Here is a tiny trained network, its code and every weight. The questions are about switching its units off for an input and a class, where a switched-off unit gives its printed mean instead of its output.

import numpy as np


def w(rows, s, z=0):
    codes = np.array(rows[::2]) - 128.0
    scale = np.full(codes.shape[1], s)
    scale[-1] = z or s
    return codes * scale


def norm(h):
    return h / np.sqrt((h * h).mean(-1, keepdims=True) + 1e-5)


def f(y):
    return np.maximum(y, 0)


def log_softmax(a):
    a = a - a.max(-1, keepdims=True)
    return a - np.log(np.exp(a).sum(-1, keepdims=True))


def net(x, mask):
    res = np.array(x, float).reshape(1, 3) / 4 @ E
    u = 0
    for l in range(2):
        y = f(norm(res) @ A[l][:, :-1].T + A[l][:, -1])
        res = res + np.where(mask[u : u + 10], y, B[l][:, -1]) @ B[l][:, :-1]
        u += 10
    return log_softmax(norm(res)[-1] @ U[:, :-1].T + U[:, -1])


A, B = {}, {}
E = w([
[222,53,84,81],'x0',
[121,75,211,4],'x1',
[93,250,21,8],'x2',
],0.0032)
A[0] = w([
[84,161,164,119,57],'0.n1',
[94,136,164,89,94],'0.n2',
[131,116,209,137,253],'0.n3',
[148,99,42,88,53],'0.n4',
[148,31,195,169,72],'0.n5',
[145,29,209,81,136],'0.n6',
[175,7,188,185,68],'0.n7',
[108,131,153,250,34],'0.n8',
[164,39,92,114,200],'0.n9',
[157,170,28,105,117],'0.n10',
],0.011,0.0037)
B[0] = w([
[97,207,157,222,146],'0.n1',
[96,75,174,138,155],'0.n2',
[132,193,110,93,215],'0.n3',
[225,155,121,214,166],'0.n4',
[161,100,120,41,229],'0.n5',
[149,84,148,50,231],'0.n6',
[153,103,114,2,254],'0.n7',
[140,78,35,199,193],'0.n8',
[90,157,179,145,210],'0.n9',
[167,72,196,156,194],'0.n10',
],0.0084,0.0087)
A[1] = w([
[230,96,130,102,205],'1.n1',
[13,124,184,207,76],'1.n2',
[124,106,149,138,58],'1.n3',
[106,12,18,177,66],'1.n4',
[79,68,126,205,91],'1.n5',
[87,60,147,98,206],'1.n6',
[124,83,68,138,119],'1.n7',
[171,148,49,200,139],'1.n8',
[152,170,214,173,251],'1.n9',
[116,92,136,119,186],'1.n10',
],0.011,0.0035)
B[1] = w([
[110,84,126,225,247],'1.n1',
[95,205,15,82,153],'1.n2',
[139,145,124,124,129],'1.n3',
[186,172,6,126,165],'1.n4',
[142,184,142,26,141],'1.n5',
[149,246,145,206,183],'1.n6',
[196,254,97,144,150],'1.n7',
[165,84,185,147,168],'1.n8',
[26,42,109,121,196],'1.n9',
[87,184,132,149,159],'1.n10',
],0.008,0.011)
U = w([
[182,109,176,39,200],'0',
[86,165,252,131,58],'1',
[30,175,108,126,176],'2',
[133,167,151,144,1],'3',
[202,158,56,161,172],'4',
[123,46,183,214,181],'5',
],0.02,0.0079)

Each question gives the input, the list of numbers given to net, and the class t.
The units are the neurons (one row each of A and B). Each row of codes is followed by its name. A weight is (code - 128) times the scale printed after its matrix; where a second scale follows, it is the last column's (A, B and U).
mask holds one flag per neuron, layer by layer. A switched-off neuron (its flag False) gives its mean, the last column of its row in B, instead of its output. The means were averaged over made-up inputs and are rounded, as every weight is.
A unit's drop is (log p(t) with every unit on - log p(t) with that unit switched off) / (log p(t) with every unit on - log p(t) with every unit switched off).
The circuit of an input: a set's keep is (log p(t) with only the set's units on - log p(t) with every unit switched off) / (log p(t) with every unit on - log p(t) with every unit switched off). Starting from the 12 units with the biggest drops (on a tie, the unit counted first), units are removed one at a time, each time the one whose removal leaves the highest keep (on an exact tie, the one counted first), for as long as the keep stays at least 0.8.
circuit, biggest first: the units of the circuit, biggest drop first
top k neurons: the k neurons with the biggest drops, biggest first
drop of u: that unit's drop, to one decimal
input [-3,-4,3], class 2: top 3 neurons	[0.n5; 0.n7; 0.n4]
input [-7,3,-6], class 0: top 2 neurons	[0.n7; 0.n3]
input [8,-6,-6], class 0: circuit, biggest first	[0.n7]
input [-4,-1,5], class 2: top 3 neurons	[0.n7; 0.n5; 1.n2]
input [-4,0,0], class 2: top 2 neurons	[0.n7; 0.n1]
input [-3,5,0], class 1: top 2 neurons	[0.n6; 0.n7]
input [-4,8,4], class 2: top 3 neurons	[0.n7; 0.n5; 0.n1]
input [-4,-1,3], class 2: top 2 neurons	[0.n7; 1.n2]
input [-2,3,5], class 2: top 4 neurons	[0.n7; 0.n5; 0.n6; 1.n2]
input [-6,2,-3], class 4: top 3 neurons	[0.n8; 1.n9; 0.n9]
input [-3,3,6], class 2: top 3 neurons	[0.n7; 0.n5; 0.n6]
input [0,-8,4], class 5: top 2 neurons	[0.n10; 0.n8]
input [-7,8,-2], class 1: drop of 1.n4	0.1
input [-2,-2,-4], class 4: drop of 0.n8	0.9
input [1,-4,-6], class 4: drop of 0.n8	1.6
input [2,-4,-8], class 4: top neuron	[0.n8]
